Here is a tiny trained network, its code and every weight. The questions are about switching its units off for an input and a target symbol, where a switched-off unit gives its printed mean instead of its output.

import numpy as np


def w(rows, s, z=0):
    codes = np.array(rows[::2]) - 128.0
    scale = np.full(codes.shape[1], s)
    scale[-1] = z or s
    return codes * scale


def norm(h):
    return h / np.sqrt((h * h).mean(-1, keepdims=True) + 1e-5)


def f(y):
    return y / 2 * (1 + np.tanh(0.7978845608 * (y + 0.044715 * y**3)))


def softmax(a):
    e = np.exp(a - a.max(-1, keepdims=True))
    return e / e.sum(-1, keepdims=True)


def log_softmax(a):
    a = a - a.max(-1, keepdims=True)
    return a - np.log(np.exp(a).sum(-1, keepdims=True))


def net(x, mask):
    ids = ['ΓΛΦΩαβδεζμπστ'.index(c) for c in x.split()]
    T = len(ids)
    res = E[ids] + P[:T]
    u = 0
    for l in range(2):
        r = norm(res)
        for j in range(3):
            rows = slice(3 * j, 3 * j + 3)
            q, k, v = (r @ M[l][rows].T for M in (Q, K, V))
            z = softmax(np.where(np.tri(T) > 0, q @ k.T / 3**0.5, -1e9)) @ v
            o = O[l][rows]
            res = res + np.where(mask[u + j], z, o[:, -1]) @ o[:, :-1]
        u += 3
        y = f(norm(res) @ A[l][:, :-1].T + A[l][:, -1])
        res = res + np.where(mask[u : u + 16], y, B[l][:, -1]) @ B[l][:, :-1]
        u += 16
    return log_softmax(norm(res)[-1] @ U[:, :-1].T + U[:, -1])


Q, K, V, O, A, B = {}, {}, {}, {}, {}, {}
E = w([
[124,123,142],'Γ',
[150,126,155],'Λ',
[121,119,124],'Φ',
[100,147,113],'Ω',
[254,140,73],'α',
[102,124,109],'β',
[123,133,154],'δ',
[121,124,139],'ε',
[112,134,129],'ζ',
[120,148,150],'μ',
[130,117,133],'π',
[127,107,111],'σ',
[96,155,121],'τ',
],0.019)
P = w([
[168,147,82],'0',
[1,46,142],'1',
[7,72,169],'2',
[8,90,178],'3',
[8,105,184],'4',
[15,113,196],'5',
[18,122,203],'6',
[21,129,209],'7',
[22,137,210],'8',
[24,142,211],'9',
],0.0025)
Q[0] = w([
[176,59,154],'0.h1',
[73,151,71],'0.h1',
[165,27,80],'0.h1',
[116,135,172],'0.h2',
[141,77,106],'0.h2',
[111,158,186],'0.h2',
[127,58,254],'0.h3',
[125,42,68],'0.h3',
[89,63,235],'0.h3',
],0.011)
K[0] = w([
[9,92,168],'0.h1',
[206,85,10],'0.h1',
[67,43,106],'0.h1',
[164,124,95],'0.h2',
[95,129,117],'0.h2',
[204,147,49],'0.h2',
[81,148,250],'0.h3',
[14,23,97],'0.h3',
[104,127,243],'0.h3',
],0.011)
V[0] = w([
[128,128,128],'0.h1',
[185,140,72],'0.h1',
[106,100,89],'0.h1',
[67,101,116],'0.h2',
[240,122,3],'0.h2',
[86,88,107],'0.h2',
[111,139,104],'0.h3',
[128,128,128],'0.h3',
[69,101,216],'0.h3',
],0.0045)
O[0] = w([
[128,128,128,128],'0.h1',
[167,166,248,71],'0.h1',
[61,177,157,124],'0.h1',
[60,112,127,149],'0.h2',
[71,255,98,77],'0.h2',
[76,88,94,146],'0.h2',
[156,147,176,114],'0.h3',
[128,128,128,128],'0.h3',
[210,65,60,254],'0.h3',
],0.0031,0.0036)
A[0] = w([
[110,121,146,65],'0.n1',
[85,123,133,11],'0.n2',
[149,82,157,91],'0.n3',
[169,154,52,94],'0.n4',
[39,124,96,80],'0.n5',
[159,157,20,6],'0.n6',
[74,135,182,43],'0.n7',
[120,39,17,147],'0.n8',
[127,226,197,120],'0.n9',
[186,126,212,49],'0.n10',
[125,209,144,42],'0.n11',
[142,94,172,71],'0.n12',
[129,190,137,122],'0.n13',
[98,118,185,3],'0.n14',
[184,143,71,106],'0.n15',
[255,156,85,70],'0.n16',
],0.0068,0.0024)
B[0] = w([
[131,117,125,125],'0.n1',
[147,90,128,121],'0.n2',
[71,189,104,150],'0.n3',
[211,117,105,105],'0.n4',
[147,60,167,189],'0.n5',
[199,51,56,99],'0.n6',
[185,94,115,156],'0.n7',
[108,212,182,253],'0.n8',
[139,156,187,167],'0.n9',
[2,97,111,125],'0.n10',
[107,201,133,117],'0.n11',
[74,147,116,137],'0.n12',
[139,153,148,122],'0.n13',
[147,91,82,128],'0.n14',
[184,138,139,109],'0.n15',
[209,79,208,135],'0.n16',
],0.0044,0.0033)
Q[1] = w([
[116,232,168],'1.h1',
[132,59,41],'1.h1',
[93,14,142],'1.h1',
[177,195,150],'1.h2',
[10,103,170],'1.h2',
[234,184,109],'1.h2',
[108,105,45],'1.h3',
[150,148,75],'1.h3',
[157,127,175],'1.h3',
],0.011)
K[1] = w([
[236,186,58],'1.h1',
[30,129,135],'1.h1',
[119,52,135],'1.h1',
[86,68,91],'1.h2',
[251,146,52],'1.h2',
[6,44,162],'1.h2',
[73,153,173],'1.h3',
[107,148,111],'1.h3',
[205,70,53],'1.h3',
],0.013)
V[1] = w([
[96,104,203],'1.h1',
[162,151,149],'1.h1',
[128,89,83],'1.h1',
[102,79,50],'1.h2',
[100,189,75],'1.h2',
[19,113,254],'1.h2',
[158,127,88],'1.h3',
[106,164,156],'1.h3',
[177,116,130],'1.h3',
],0.0088)
O[1] = w([
[105,137,80,252],'1.h1',
[136,77,139,87],'1.h1',
[144,182,198,129],'1.h1',
[132,134,1,26],'1.h2',
[173,221,107,87],'1.h2',
[36,168,139,228],'1.h2',
[190,108,150,55],'1.h3',
[99,155,114,155],'1.h3',
[106,158,153,87],'1.h3',
],0.0076,0.0039)
A[1] = w([
[195,131,57,77],'1.n1',
[121,138,62,128],'1.n2',
[175,81,152,144],'1.n3',
[90,113,136,98],'1.n4',
[144,153,137,107],'1.n5',
[177,155,214,4],'1.n6',
[53,132,174,112],'1.n7',
[142,81,4,57],'1.n8',
[124,249,158,112],'1.n9',
[202,254,92,128],'1.n10',
[131,65,115,143],'1.n11',
[115,210,178,58],'1.n12',
[166,177,35,85],'1.n13',
[131,76,137,162],'1.n14',
[1,89,153,119],'1.n15',
[89,84,146,67],'1.n16',
],0.0094,0.0037)
B[1] = w([
[176,177,253,140],'1.n1',
[161,112,120,131],'1.n2',
[63,177,85,154],'1.n3',
[165,115,130,143],'1.n4',
[120,117,142,122],'1.n5',
[87,80,123,131],'1.n6',
[201,149,182,205],'1.n7',
[62,210,228,136],'1.n8',
[217,159,82,161],'1.n9',
[128,8,149,146],'1.n10',
[130,177,79,140],'1.n11',
[161,180,134,145],'1.n12',
[215,49,144,138],'1.n13',
[114,167,48,148],'1.n14',
[242,112,97,255],'1.n15',
[156,93,111,139],'1.n16',
],0.0054,0.0071)
U = w([
[113,57,134,124],'Γ',
[101,82,209,83],'Λ',
[93,212,131,153],'Φ',
[188,164,56,101],'Ω',
[140,114,158,185],'α',
[109,160,70,173],'β',
[32,56,137,114],'δ',
[136,57,31,111],'ε',
[44,128,96,214],'ζ',
[36,148,211,146],'μ',
[174,218,209,105],'π',
[252,140,137,2],'σ',
[185,208,91,96],'τ',
],0.023,0.0095)

Each question gives the input, a string of symbols that net reads in full, and the target symbol t.
The units are the heads (3 rows each of Q, K, V and O) and the neurons (one row each of A and B). Each row of codes is followed by its name. A weight is (code - 128) times the scale printed after its matrix; where a second scale follows, it is the last column's (O, A, B and U).
mask holds one flag per unit, layer by layer, with each layer's heads first. A switched-off unit (its flag False) gives its mean, the last column of its rows in O or B, instead of its output. The means were averaged over made-up inputs and are rounded, as every weight is.
A unit's drop is (log p(t) with every unit on - log p(t) with that unit switched off) / (log p(t) with every unit on - log p(t) with every unit switched off).
The circuit of an input: a set's keep is (log p(t) with only the set's units on - log p(t) with every unit switched off) / (log p(t) with every unit on - log p(t) with every unit switched off). Starting from the 12 units with the biggest drops (on a tie, the unit counted first), units are removed one at a time, each time the one whose removal leaves the highest keep (on an exact tie, the one counted first), for as long as the keep stays at least 0.8.
circuit, biggest first: the units of the circuit, biggest drop first
most important unit: the unit with the biggest drop
k most important neurons: the k neurons with the biggest drops, biggest first
top k neurons in layer l: the k neurons of layer l with the biggest drops, biggest first
which heads matter: for each layer, one digit per head in row order, 1 if its drop is at least 0.15 and else 0, layers parted by /
input β μ δ π μ π τ π, target β: which heads matter -> 000 / 010
input δ Λ μ π μ α β σ σ, target Φ: which heads matter -> 000 / 110
input σ π ε σ π, target σ: most important unit -> 0.h2
input Φ Λ π π, target Φ: 2 most important neurons -> (0.n8 0.n5)
input π β Γ π Φ, target π: circuit, biggest first -> (0.h3 0.h2 1.h2)
input ζ μ π, target ζ: which heads matter -> 001 / 010
input μ α ζ Φ π δ Φ Ω, target δ: 4 most important neurons -> (1.n15 0.n16 1.n7 1.n9)
input π τ τ, target π: top 2 neurons in layer 1 -> (1.n15 1.n7)
input σ μ π π Ω π, target σ: circuit, biggest first -> (1.n13 1.n8 1.h2)
input π Φ π Λ π ε α ε δ, target Λ: which heads matter -> 110 / 110
input Ω μ Λ, target Ω: which heads matter -> 101 / 010
input Φ ζ π μ β π Ω π μ ζ, target Φ: top 4 neurons in layer 0 -> (0.n16 0.n8 0.n11 0.n5)
input μ Ω π Λ, target μ: top 3 neurons in layer 0 -> (0.n10 0.n16 0.n8)
input β π μ π π σ μ ε, target β: circuit, biggest first -> (1.h2)
input μ π δ Φ, target μ: which heads matter -> 110 / 010
input τ μ Ω Ω π, target τ: which heads matter -> 001 / 010
input ε π ζ μ β μ Λ σ Ω, target ε: 2 most important neurons -> (0.n8 1.n15)
input α β ζ π ζ ε ε ζ τ π, target ε: 3 most important neurons -> (0.n8 1.n7 0.n16)
input π δ δ, target π: which heads matter -> 111 / 010
input σ Φ ζ ε δ ε μ ε, target σ: 2 most important neurons -> (0.n4 0.n6)
input τ π σ π μ π σ μ Γ, target τ: most important unit -> 0.h3
input σ α ε Ω, target δ: 4 most important neurons -> (1.n15 0.n16 1.n7 1.n6)
input μ π Φ Γ Ω μ ε α π Λ, target Γ: 4 most important neurons -> (0.n10 1.n15 0.n16 1.n7)
